Each row has two labels, one from each of two sets.
[ 17  25  30  -7  26  12   7  13   0  14 -11  -3  -5  -1 -10 -29  13  -3
  11  11  -7  12   4  -6 -21 -12 -12   2   5   5   5  -7   7  14   4  11
  -1 -27  -9  12 -14  11  23  14   5   7  20  -4  -3  -2 -35  11  -3  17
  13   3  -5 -10 -21   4  19 -12 -33 -15   5   1   0  17 -10  -2 -23  18
  29  15  -2  -4   4  -3 -11 -25  -6   1  -1   7  11  17   1 -14   1  31
   0 -45  26   1 -16 -23   2  -9 -20  35   7 -33  19 -11 -13 -25   3   1
  12  11  13   8  -5 -26   4 -24 -26  32   8  -5   9  -5  26  12   3 -12
 -17 -15 -10   5 -18  22   7 -10 -48   5  11 -13 -19   6 -12   9  -2   9
 -11  29  -9   4   7 -17  -5 -16 -11 -21  26 -45   2  14  20  33   2  -1
  28   9  -5  15 -15  -4  -5  -2 -16  29 -30  -6  12  10  20  -3   0  -6
  17 -21 -31  -4   6   1  15] -> (61) + lf
[ 16  13  16  -1  14   5   0  11 -15   3 -11  12  -1   0   4 -30  11  -1
   1  11   3   9   9  -4  -8 -10  -6   0   3  15  15   0   6   4   7   2
   2 -28 -14  -3 -13   5  11  19   9  -1  13  -7  -3  10 -35  -8  -9  15
   1   3   3   6 -11  -1  11 -14 -34   2   0  -1   1   3  -5  -4 -11   7
  29  -9  -1   4   3   2   4 -23  -2   5   3   0 -20  14   8 -21   6  19
  -4 -34   9  -2  -3 -16  20   1 -12  15  15  -5  10  -3  -3  -8   2  12
  17   0  12   3   0 -13  13 -12 -13   5  -3 -32   8 -11   1   4  -5 -18
 -16 -23 -11  -3  -1  15   7  18 -15  -2  12   3 -15   9   3   2   0   4
 -16  28  -3  -4   5 -15 -12   0 -18  15  18 -51 -19   9  17  24  -2   0
  21 -10   1   8 -20   0 -14   3 -21  22  -9   0   4  18   6   0  -6   0
   4  -6 -27   2   3  -2   6] -> (63) + lf
[ 11  17   9  -7   3  16  15  -4  -7   2   1   0  -3  -1   4  -6   5  -3
  -1   6  -5  -5   7  -4 -15  -9   5  22   3  18   5 -11  15   1   7   3
  -2 -18 -13   1 -14  22  18   7  -1   2   9  -9  17  -6 -34  -6   9  10
  10  10 -16  -8   6   1   5 -10 -22  -2   0  -3   8   1  -9  -4  -9   4
  19   8  -3  -8  -7   0  -1 -15   9  -7  -3  14  -1   7  15 -25  15  19
  -3 -78   5   2 -17 -15  15   9 -26   7   9  -6  16  15  -9  -4   2  -3
  26  13   5  10  -2 -10  19   5 -22  33   9   8   1   4  -7  -1 -16  -3
 -14  -4  -1  -2  12  23  11   1  -3   5  16 -12  -7   7  -1  -1  -7   4
 -18  21  -3   0  11 -15   1  -7 -45  -6   7 -27 -22   9  11   8  13  11
  23   2  -8 -10  -4   6 -16   8  -9  19 -14  -6  15  20  -3   5   7  -1
  13 -15 -15   0   3  -1  17] -> (63) + nr
[ 17  14  17  -3   9   0   3  11  -1   3 -16   3   1   3   1 -22  24  -6
   6  11   7  23  -2  -2   0 -15  -6   7   8   5  -3 -13  -1  -1   3   4
   0 -14  -1  -4  -5  -6  12   8   9   5  -1  -3   1   5 -13   4   2  18
   4   5  -2   8 -10   0  16  -2  -7 -11  -2  -6  -1   4   6  -7 -13  12
  29   5   1  -3  -4  -7   8 -20  -2   2  -3  -1   9  16  10 -14   2  13
 -10 -29   5 -12 -10  -8   6   9  -3  17   0 -13  19   5 -13   1   5  -3
   9   4  10   3  -1  10   2 -10 -12  20  -4 -15   5   1   1  10  -3 -16
  -7  -6 -10  -9  -3   6   9   8  -9  -5  12   1  -5   9  -3  10  -7   5
 -12  12  -6   0   5   0  -9   8 -10  -7  14 -56 -15  -2  24  17  -5   2
  26   6  -8   6 -12  -3 -13  -4 -25  18  -2  -4  -2   2  13   6   5  10
   4 -12 -31   4   4   7   8] -> (63) + lf
[  9   1  -4  -5   4   6  12   6 -17   8  -4   2   0   2   3 -21  15  -2
   2   4   2   2   5  -5  -3 -11  -1  18   0  11   1  -6   1  -6   7   0
   5 -11  -7  -9 -10  11  10  11  -2   3   4  -3   0  -4 -14  -4  -3  15
   5   4 -21   1  -5   6   6  -2 -18  -6   1   1  -5   0  -4  -6  -3   4
  12  15   3  -6  -5  -3   3 -13   4  -2   9   4   1   4   5  -8  11   9
  -6 -29   5  -4  -2  -8  18  13  -6   4   4  -8   4   7 -11  -3   6  -5
  14   5   8   5  -6   4   2   4  -4  21   0 -11   3   0  -3   1  -6  -2
  -8  -4  -2  -5  10  10   1  16   2  -1  23 -14   1   4   1   8  -2   7
 -22  11  -9   8   8  -5 -11   1  -7  -5   8 -37  -7  -5  16   2  -4  -3
  13   1  -1   3  -1  -3  -9  -1 -15  18  -7  -1   8   3   5   2  11  -3
   6 -14 -27   4   5   0  10] -> (63) + lf
[ 27  16   1  -3  -2   1   2  -3  -2 -11  -6   4   8   1  11 -26  19   0
   0  -4   6   6  -1 -10  -5 -23  -5  22   9  21 -16 -29   6  -3  -2   2
   0  -9  -4   4 -20   1  18   5   2   5   1 -11   5  11 -18   6  -8   2
 -11   0   9  -6  -5 -10  14   0 -29 -20   0  -1  26   5   8 -12  -1  -1
  16 -23  -7  -6   4  -5   4 -14   3   3   2  -6  -3  26  10 -23  12  22
  -3 -43   2  -7  -9  -3   0  16 -12   1  14  -1  18  16 -13  12   1 -22
   9  10   5  -4   4 -11  34  -6 -12  29  -3 -15   2  -2 -15  -3  -6   5
  -3  -2  -5  -6   8  12  19   6   2   6   5  13  -6  11   4   8  -8   2
 -15  14   5   6   8  -1 -16  -6 -13  16  11 -47 -33   6  16  24   3   9
  35   2   4  -5  -5   1 -12   7 -23  25  -1  -9 -11  19   8   8   3  -2
  -7  -3 -29  12  -1  20 -10] -> (67) + nr
[ 25  20  18  -3  -9  -7  -7   7  -2 -10  -8   6   4   0  11  -3  12  -5
  -4   2   7  26   0   3   5  -7  -3  15  10  19 -12 -17   7   5  -8   0
  -6 -14  -3  -5  12  -2   7   4   3  -2  -1  -6   4   9 -14   6  -8  10
  -9  10   6   2   2  -1   7  -1 -13 -15 -10 -13  26  -6   9  -7   3   0
  15 -15   0  10   4  -3   1 -12  -3  -6  -4  -6  -1   8  12 -12  15  10
   1 -10  -1  -9 -13  10  -1  12 -14  -3   8  -7  11   6   3  13  -2  -3
  10  10  -6  -3   7   9  19   6  -9  15  -1 -11  -2   0 -15 -12 -15   2
  -3  -2  -4  -5  15  15  19  21  19  -6   2  11  -3   9   0   4 -12   4
 -13  14   5  -4  -8  -3 -13  -4 -19   9  -7 -18 -32   9  18  -2   0  14
  22  -4  -3   7  -4   5 -12   5 -18   4   8  -3  -9  17   6   3   1   3
  -7  -2  -6   3   7  11   5] -> (58) + nr
[ 41  26  29  -8  -1  -2 -10  20   1  -2  -7   2  -1  -3   5  -7   9  -8
   0   4  -1  35   5   4  -4  -3  -5   6  12  27  -4 -15  12  12 -11   5
  -8 -26 -14   3  10   0  28   8  -1  -1  16  -8   4   7 -33  10 -12  10
   1  12   0 -15  -6   3  23 -11 -32 -17 -12 -19  27   8   4   0  -2   8
  12 -17   1   5   4  -2 -17 -21  -6  -5 -15  -8  -4   0  14 -22  17  23
   3 -24   9  -4 -23   2 -14   7 -32  12  16 -21  20  -3   8  -7  -4   8
  17  13  -3   1  10 -14  34   0 -17  30   1  -8   4  -6   8  -9 -17   1
 -20 -11  -3   1   6  32  17  18   2  -6   0  11 -14   6  -7   6  -6   8
 -11  31   7  -5 -13 -17 -21 -19 -28  -3  -1  -8 -34  16  23   7   8  15
  31  -1   0  23 -11   2  -9   8 -23  19  -9  -6  -5  24  12   0  -4  -6
  -2   1  -7   2  13  12  12] -> (61) + nr
[ 15  21  26  -6  10   3 -14  28   3   6 -15   3  -5   3  -2 -10  11  -7
   7  10   1  31   5   2 -10  -7 -10 -11   9   9   1 -10   3  10  -5   6
  -3 -28 -11   0   9   2  21   7  -2   1  11   0  -2   5 -12   9  -2  17
   6   9  -9   1 -15   8  23  -5 -29 -17  -6 -10  -1   9  -2   4 -10  19
  22   9   8   3   7  -7 -10 -25 -12  -1  -6  -3   9   8   8  -7   3  20
  -2 -11  12  -4 -14  -9 -13  -1 -11  21   5 -30   6  -4  -4  -9   5  12
  15   2   1   3  -4  -8   0  -5 -15  18   1 -10   2  -4  27   7  -6 -15
 -16 -21  -7   1  -4  14  14  14 -16  -4  14 -12 -14   0  -5  14  -5   2
 -17  24  -5  -2  -8 -14 -22  -4  -5 -21  15 -33 -14   7  28  17   0   6
  16   6  -4  25 -12  -3  -7  -2 -19  24 -14  -3   5   2  17   1  -1   0
   8 -17 -21  -1  11   6  31] -> (61) + lf
[  4   6   9  -2  11   7   1  12 -20   1  -2   7 -10   5   5  -2  10 -11
   0   3   3  13  11   4  -9   3   4  -1  -2  21  17   7   7   1   2   4
  -2 -27 -21 -10  -1  14  12  20   0  -5  10  -3  12   5 -30 -14  -1  13
  14   7 -21  -2  -6   9  10 -22 -26  11  -5  -9  -7   4  -6   9  -5   5
  15   2  -1  -2 -11   4  -4 -26   1  -1   3   3 -24  -8  11 -14  13   9
  -8 -41   0  -2  -7 -12  20   3 -19   6  12  -5   1   2   2 -10   6  21
  26   1   7   5   3  -9  12  17  -6   4  -1 -21  11 -10   8  -5 -17 -12
 -24 -25  -3  -2  10  20  -5  24  -2  -8  19  -9 -12   3   5   1  -1   7
 -15  24  -3  -6  -3 -20 -13  -2 -37  -4   5 -23 -16   8  19  -3   4   1
  10 -15  -1  11 -10   0  -8   6 -20  21  -9   3  13  14  -3   4  -4  -4
   7  -6 -13   4   6  -9  22] -> (61) + lf
[ 20  22  27  -7   5  -3  -4   9  12  -2  -5  -5  -6  -1  -3   6  15  -2
  -2   8   0  24   0  -1  -9  -7 -12  -3  10   6  -2 -19   6  21  -2   1
  -4 -15  -2   7   5   4  13   5   6   5   3 -12   3   5 -16   7  -2  15
   8  12   8  -1  -7   7  24   1   2 -15  -8 -12  13   3   1   0  -9   8
  19 -15   0   5  -6  -8  -8 -11  -8  -9  -5  -1   9  -6  14 -11   5  14
  -2 -23   7   3 -19  -6 -13  -5 -19  12   4 -23  22   5  -4  -7  -1   7
   7   6  -2   2   5  -7  18  -1 -17  28   4  10   5   5   5   0  -6 -21
 -19  -4  -1   0   6  22   5   0 -15 -10  -4  15  -1   8  -3  11 -13   8
  -5  17   4  -9  -7  -7  -8 -13 -19 -13  -4  11 -26  11  21  -2   7   7
  19  13  -8   8 -15  -1 -10  -1 -14  14  -7 -12   1  14  19  -1   0  11
   2  -8   3  -4   5  12  19] -> (61) + nr
[ 26  14  18  -2   5   0   3   5  -5  -1  -9   7   2  -4   4 -27   7   1
   0   3   2  14   4  -4  -4 -12  -9  12   6  14   2 -11   8   4   1   2
   1 -17  -6   1  -9   3  11   6   7   2  11  -8  -3   7 -27   5 -11   9
  -6   6   7  -2  -8  -3   9  -3 -28 -10  -2  -3  15   1   1 -10  -6   4
  20 -13  -3   5   9   0   1 -15  -1  -1   3  -2  -5  18   8 -18   9  19
   2 -26  10  -4  -9  -4   9   5 -13  12  14  -6  15  -1  -5  -3  -1  -3
   9   8   1   0   3  -8  12 -12 -15  16   3 -14   4  -7  -6   1  -5  -4
  -5  -5  -7  -1 -10  15  17   9  -8   2   5   9  -9   6   0   1  -6   5
 -12  24   1  -1   4  -7 -11  -5 -13  15  10 -37 -17   8  13  19   0   5
  24   0   1   4  -8   4 -11   4 -12  14  -6  -3  -1  17   6   1  -3  -2
   2  -3 -21   2   4   6  -3] -> (67) + nr
[ 37  23  41  -7   2   1  -5   8   5   0  -9  -1  -2 -10  -1  -5   6  -4
   3  12  -3  32  -3   5  -7  -7  -7  14  10  10   1 -18  12  14  -6   7
 -10 -23  -5   4   9   0  12  -3  10   3   8  -8   4   0 -26  16  -4  14
  -2  15   0  -6  -2   4  13  -4 -12 -17  -9 -13  20  -5   0  -5 -10  11
  28   3  -2   8   3  -5  -7 -14  -7  -8 -11   4   0  15  10 -12  12  21
   3 -32  13   1 -25   6   3   1 -22  21   8 -24  24  -9   1  -8  -4   1
  14  18  -5   8   6   2  -1 -11 -19  26   6   8  -4   4  12   6  -7  -3
  -4   5  -9  -1  -2  23  26   2  -8  -4   3   6  -8   3  -8   0 -13   9
 -11  23  -2  -3 -10  -4  -6  -7 -28  -8   4 -22 -11  10  26  11   7  12
  23   7 -11  12  -8   5 -15   0  -6  11 -10  -7   0  12  13   1   2   2
  14  -2 -13  -6   5   5  13] -> (61) + nr
[ 52  18  25  -6  -3   3   2   6 -10  -1  -8   5   7  -8  11 -37   2   4
  -1   3  -1  23   2  -4  -4 -18  -6  34  10  24  -5 -23  15   6  -5   7
  -5 -25 -11   4  -4   4  19   3   8   1  20 -12   1   3 -30  21 -21  15
 -21  10  -9 -13  -6  -2   7  -1 -49 -24  -5  -1  29  -6   0 -15  -2   4
  20  -2  -7  11  18  -3  -5 -16  -1  -2   4  -2 -14  30   6 -16  20  26
   9 -28  18   0 -16  11  18  14 -22  18  20 -20  18 -10   3  -4  -3 -18
  16  25 -11   2   4  -9   5 -15 -18  25   6  -9  -6  -1   7   1 -10  19
   6   5  -8   0  -1  25  38  18   4   8  14  -1 -10  -1  -9  -2  -8   5
 -19  30  -1   6  -2  -6 -17 -10 -13  10  11 -49 -10   6  20  21   1  12
  31  -1   0  13  -2   4 -13   8  -4  19 -11  -8  -2  21  10  -1   2 -17
  12   3 -31  -2   6   7  -1] -> (67) + nr
[ 10  20  28   3  12   3   1  12  -3   0 -23  16   8   0   3 -31  25  -7
   5  14   9  28   2  -3   0 -14  -6   8  11   8   4  -9   0   1   5   4
  -2 -22  -6  -7 -11   0   9  15  10   5   1  -1  -5   9 -27   0   3  23
   1   2  17  11  -8  -5   7 -10 -20 -13   3  -6   3   7   1 -13 -13  13
  41   5   4   2   9  -4  14 -25  -5   2 -11  -1  12  29  11 -25   2  19
  -6 -33   7 -20  -8 -10   8   9  -4  20   4  -9   9   7 -12   8   3  -2
   8   4  15   6  -3  10   4 -17 -24  14  -3 -25   5  -9 -14  13  -4 -18
  -7 -17 -17  -6  -9   1  17   9  -9   0  10  -3 -19  14   2   7  -8   1
 -20  18  -7  -1  11  -6  -4  11 -11   8  23 -78 -22   8  22  37  -4   6
  34  -3  -5   3 -13   5 -20  -4 -31  24  -1  -1  -7  11  13  10  -5  12
  -3 -21 -38   4   4   7   7] -> (67) + lf
[ 32  12  21  -5  11   2   4  21 -15   7 -17   6  -2  -1   3 -40  25  -4
   6  11   6  23   3  -4   0 -16 -11  16   3  14   4 -10   0   0   6   3
   3 -23  -6  -9 -10  -4  15  14   9   5  11  -5  -4   2 -29   3  -9  23
   2   7 -10   3 -16   5  20  -6 -26 -10  -3  -5   2   2   2 -10 -13  17
  32   2   2  -3  -3  -6   4 -30  -4   1   5  -2  -4  16   8 -21   7  18
  -9 -34  12  -9  -9 -13  18  12 -10  25  12 -16  19  -8 -11  -7   6   2
  14   7  13   6   0   3   8 -18 -17  25  -2 -26   9  -2   2   8  -3 -12
 -12 -10 -10  -8  -9  16  10  20 -14  -5  20   4 -10  10  -1  12   1  11
 -21  29  -6   1   8  -7 -14   4 -12  -1  19 -66 -19  -4  32  24  -7   1
  31   2  -2  15 -18  -4 -16  -4 -25  27  -9  -2   3   9  15   6   1  -2
  11  -7 -43   3   6   3   2] -> (67) + lf
[ 13  10  -1   1  14   4  13  -3 -17   4  -8  10   0   2   6 -34  26   2
   1   2   7   1   5 -12 -10 -20  -7  16   2  18   3 -12   3  -4   6   0
   7 -16  -9  -4 -28  12  10  19   7   4   7  -7  -3   9 -24 -11  -6  11
   0  -2  -1   7 -13   2   5  -7 -34  -6   5   8   0   4  -5  -9 -10   2
  29 -11  -8  -5   0   1  12 -20   6   2  12  -2 -12  24   6 -16   5  19
  -6 -45   6  -7   2 -15  24  10  -5   6  13  -1   5   9 -15   1   8 -12
  13   2  14   0  -3 -12  11  -9 -10  13  -4 -31  11  -8 -10   2  -2 -15
  -6 -20  -7  -5   5   9   8  12 -13   3  20  -3 -10  12   7   7  -4   5
 -21  15  -5   2  14  -7  -8   3 -12  11  21 -68 -15   2  19  22  -4  -1
  23  -8   2  -4 -10   0 -14   0 -26  29  -8  -4   5  16   9   3   1   1
   1 -12 -40  10  -1   4   0] -> (63) + lf
[ 14  16  18  -7  -2   5  -5  14  -4  -4 -11   9   2   2  11 -12   5  -3
  -2   8   2  22   8   3  -8 -10   0   9   6  21   3 -10  11   5   4  -1
  -4 -25  -9  -9   2  10  14  12  -8  -1   9  -5   8   5 -26  -1   2  19
  -2  13  -3   4   4   1   8  -3 -25 -10  -4 -10   8  -2  -1  -6  -3   9
  19   4   9   6   8  -3   0 -18   0  -4  -7   6   8   8  15 -22  16  17
  -1 -38   4  -7 -13  -5   4   9 -18   3  10  -7   5  12  -3   7   0   6
  22   4  -2   5  -2   6  12   6 -22  21   3  -8  -3  -3 -12   1 -14  -3
 -10 -14  -3  -2  12  15  20  23  14   1  14 -10  -9   5   1   4  -8   0
 -22  27  -3  -4   1 -16 -13  -2 -24   3   6 -41 -28  10  17   9   3  13
  20   0  -8   4  -7  10 -18  10 -18  16  -4  -1   5  16   3   5   0   1
   4 -18 -17  -2   8   2  22] -> (63) + nr
[  6  15  19  -1  11   7   7  16  -4   6 -17   9  10   0   1 -40  11   1
   6  15   2  12   4  -7   0 -11  -6  10   7   2   5   0   0  -2  14   0
   5 -13   3  -4 -14  -4  10  10   3   8  11   3  -8   1 -32   0   3  19
   0   2  17   6  -8  -7   4  -3 -16 -12   9  -1  -3   5  -2 -18 -15  14
  25   8  10  -1  10  -5   9 -14  -4   5  -2   7  24  18   7 -23  -1  13
  -3 -24  11 -18  -4 -18   6   8  -2  15   4  -3  13   1 -16   3   2  -4
   3   0  15   7  -6   8   5 -22 -25  21   0 -18   3  -6 -17  16   2 -12
  -4  -7 -11   0 -18   0   8   6 -16   6   5  -6 -14   7  -2   4   2   1
 -16  22  -8   6  19 -10   2   3   8   9  22 -72 -17   6   8  38  -6   1
  28   5  -5   2  -8   8 -13  -8 -23  11  -4   1  -4  11   7   8  -2   5
  -3 -21 -33  -1   3  -2  -3] -> (67) + lf
[ 20  13  14  -4   1   2   5  -3  -7  -1  -2   1  -3  -1   5  -3  12  -3
  -3   1   3  12   1  -1 -10 -13  -1  21   6  14  -3 -19  12   4  -6   4
  -5 -18 -11   2  -2  16  13  10   4   0   3  -9  12   4 -17   3  -6  11
   1   6 -14  -2  -4   6   7  -6 -24 -10  -5  -3  15  -2  -3  -1  -4  -1
  22   1 -11   4  -4  -2  -2 -15   3 -10   3   2 -12  10   9  -9  16  17
  -1 -41   3   0 -12   2  11   5 -23   6   9 -16  10   5  -3  -2   3  -9
  18  14  -2   2   1  -5  12   5 -11  20   2  -7   0   2   6  -6 -13  -2
  -5  -7  -3  -2  18  22  16  11  -2  -1  17  -5  -2   7   1   3 -13   6
 -16  15   0  -2  -4  -5 -11  -7 -32  -6   3 -24 -10   7  21  -2   5  10
  19   0  -3   1  -8   0 -13   3 -11  21  -6  -6   9  14   9   0   6  -3
  12  -7 -16   2   4   9  18] -> (63) + nr
